(in the rows, 128 means zero)
Group, then class
[102 103 146 119 108  95 145  73 169 106  89 144 124 140 114 107 178 164
 193 116 143 120 128 174 105] : LS.LD
[104 133 142 133 127 113 118  90 187 117 101 155 124 123 112 141 144 156
 153 133 188 121 129 143 137] : LS.LD
[142 116  92 165  90 115 165  23 182  49  67 214 111 147  95  87 142 103
 142  96 127 123 168 104 138] : Bh.CF
[152 124 114 181 115 132 202  56 140  51  70 204 118 144  95  97 147  87
 144  95  32  99 187 100 150] : Bh.CF
[142 104 124 162 135  95 136  98 132  96  79 175 126 135 159  89 181 122
 136 112 131 127 185 114 112] : LS.HS
[138 122 115 169 118 117 179  55 158  75  88 199 108 139 112 101 161 105
 142 105  66  92 164 115 132] : Bh.CF
[125 107 113 143 123  98 157  85 154  84  75 169 117 140 112 108 164 124
 152 113 117 114 162  99 120] : LS.HS
[129 137  97 170 121 115 174  85 144  86  88 166 115 123 114 120 147  99
 136 113  73 111 167 123 152] : Bh.Sd
[129 112 156 161 128 101 158 102 162 105  76 164 104 128 128 108 191 133
 175 110 128 107 190 146 124] : LS.HS
[126 143 115 122  90 158 127  28 170  77 134 179 124 148  75 116  76 110
 123 129 136 108  95 135 134] : Bh.CF
[116 132 129 119 135 102  73  87 167 124 112 151 125 138 146 100 146 145
 123 139 234 130 120 116 118] : LS.HS
[148 127 118 157 132 121 144  93 124 105 118 172 116 125 125 112 132  86
 147 122  85 124 159 113 144] : Bh.Sd
[137 103 153 147 134 116 150  84 152  94  83 189 109 161 127  97 186 138
 140 101 131 123 174 151 103] : LS.LD
[142 143 142 165 128 143 152  68 143  85 138 198 109 132 118  96 112  84
 135 117  89 130 152 118 141] : Bh.Sd
[135 132 113 140 126 143 129  67 145  99 120 178 103 135 134  97 127 101
 120 126 146 125 143 105 130] : Bh.Sd
[138 111 162 165 155  95 159 113 146 103  72 179 112 128 150 100 208 127
 152 101 118 115 206 132 123] : LS.HS
[138  87 177 189 159  98 184 157 150 121  50 140 125 132 132 115 212 140
 161  95  78 102 240 155 121] : LS.HS
[140 136 103 156 113 118 148  26 158  80 107 221 109 142 107  98 138  89
 146 118 101 123 140 125 142] : Bh.CF
[120 143 111 145 120 118 111  53 161  98 120 182 116 127 115  96 120 101
 139 127 136 131 127 120 145] : Bh.Sd
[112 136  89 146  90 110 154  18 167  70 101 211 117 146  87 115 134 100
 158 119  85 106 121 127 145] : Bh.CF
[134 114 141 142 140 109 110 110 125 109 104 176 115 132 165  98 176 105
 169 127 142 124 171 133 122] : LS.HS
[132 129 106 158 126 122 133  87 142 100 111 184 122 136 130  94 121  96
 125 117 130 130 153 104 130] : Bh.Sd
[131 123 128 144 133 102 141  81 132 102  94 186 122 143 136  99 170 116
 160 110 113 120 170 128 123] : LS.HS
[137 121 173 134 142 111 112 119 161 133 120 158 133 129 145  99 148 139
 142 131 185 130 154 137 126] : LS.HS
[125 154  97 148 112 156 141  26 204  66 101 184 121 138  75 109 115 108
 132 115 161 111 138 119 149] : Bh.CF
[138 129 146 138 119 143 144  69 156  96 129 194 125 151 109 111 118 111
 135 118 105 131 149 134 133] : Bh.Sd
[141 105  97 128 129 131 138  80 136  90  71 176 120 137 138  83 141 114
 115 120 144 139 131  93 123] : LS.HS
[159 131 142 152 123 130 172  60 144  72  89 229 118 142 116  93 148 107
 141 113  87 114 124 124 135] : Bh.CF
[124 105 121 103 120 120 102  89 143 113 130 154 126 136 133 103 128 135
 126 130 182 148 120 120 118] : LS.HS
[134 131 101 166  99 127 179  51 138  66 101 198 117 142 104 123 113  77
 139 116  13 115 172 106 149] : Bh.CF
[144 102 154 145 142 130 159 122 146 113  83 144 113 150 134 114 175 149
 142 115 146 114 186 143 103] : LS.LD
[115 128 114 135 125 132 132 105 165 117  81 125 154 144 102 109 158 148
 130 120 193 111 139 125 125] : LS.HS
[140 135  87 149 141 128 163  91 157  91  80 160 114 137 131  96 141 117
 120 111 144 121 158 105 122] : LS.HS
[135 138 118 145 126 119 141  63 153 101 108 191 111 126  78 112 129  91
 130 128 153 128 148 111 141] : Bh.Sd
[140 146 119 167 118 122 167  48 157  81 105 198 107 129 106 100 131  99
 141 102  78 112 172 118 154] : Bh.Sd
[120 113 171 131 132 128 149  94 185 107  81 149 115 150  88 101 163 167
 155 113 176 100 151 165 145] : LS.LD

Group, then class
[133  74 130  84 110 102  82  93 144 120 185 170 108 100 117 168  90  83
 101  24 167 144 133 145 112] : (96).<71>
[131  90 150  92  84  96 117 102 143 115 148 162 120 139 116 183  86 137
 108  69 165 176 142 120  59] : (96).<66>
[153 123 148  85 108  84  96 103 129 133 162 154 134 111 139 131  87 113
 105  38 179 144 140 140 101] : (96).<71>
[128 132 153  90  95  89 130 123 113 126 136 152 129 116 133 168 108 109
 104  74 160 159 135 126 107] : (96).<66>
[102  97 111  79  97 166 136 126 133 122 155 177 116 172 110 137 132 152
 116 125 167 157 149 113 124] : (93).<70>
[122  99 151 151  95 112 109  92 117 122 164 162 137 190  99 142 138 163
 102 112 159 158 138 132  89] : (89).<78>
[ 45  91 119  65 107 185 102 122 146 129 147 164 121 168 126 143 131 164
 121 130 159 155 178 102 118] : (93).<70>
[130 107 142 201  90 120 145 111 108 120 150 163 115 182  93 135 159 143
 118 153 154 169 128  99  88] : (89).<78>
[133 119 143 164 105 128 110 103  98 124 143 154 128 153  92  99 154 175
 108 115 174 150 165 129 101] : (89).<78>
[ 86 104 175 181  93 133  96  99 156 140 136  96  88 176  88 109 154 170
 109 136 120 153 124 126 122] : (89).<74>
[123  97 154 118 112  88 113 126 122 128 115 146 132 129 137 149  94 146
 110  98 141 143 141 141 104] : (96).<66>
[110  99 145 176 113 143 110 113 111 118 104 124 131 141 105 139 157 174
 142 124 154 160 146 134 120] : (89).<74>
[128 109 148 200  77 111  96 101 123 122 150 144 116 158  84 135 136 146
  99  95 156 167 150 151 123] : (89).<78>
[116  96 120 153 115 118  88 104 154 103 102 153 114 150 109 146 112 115
 116  47 164 149 131 154 113] : (96).<71>
[ 98  74 135 133 112 165 120 115 145 121 153 168 117 197 120 136 115 150
 110 104 175 160 140 125 103] : (93).<70>
[ 97  91 107 106 122 163 128 114 137 132 146 134 121 170 116 140 135 139
 132 145 113 122 129 107 120] : (93).<80>
[113  97 156  45 105  87 123  95 131 122 184 179 133 155 138 154  64 128
 109  77 161 156 150 131  79] : (96).<66>
[129 122 153  90  94 116 112 100 140 123 153 156 138 148 125 154  91 122
 113  70 161 161 110 142  97] : (96).<66>
[133 102 142  96 112  98 114 108 131 110 158 154 133 124 135 145 104 123
 116  69 171 135 109 128 109] : (96).<66>
[ 95 106 156  87 118 107 118 109 145 123 135 150 135 134 149 154  89 133
 117  82 144 140 137 164 104] : (96).<66>
[122  96 113 110 106 160 140 117 131 103 161 158 130 169 115 136 128 144
 126 131 168 142 139  88  98] : (93).<70>
[108 122 128 106 108 160 134 125 135 121 104 162 117 174 104 123 122 167
  97 121 138 150 158 125 122] : (93).<80>
[ 95  93 158  92 102  95  84  79 137 117 165 155 128 151 116 160  78 143
 108  45 166 143 144 166 108] : (96).<66>
[104  75 147 117 111 123 111 116 138 117 128 144 153 134 147 149 113 161
 117  82 185 158 127 115 104] : (96).<66>
[120 100 142 118 115  79  74 101 148 122 147 138 131 110 127 155  93 127
 104  37 183 142 109 151 111] : (96).<71>
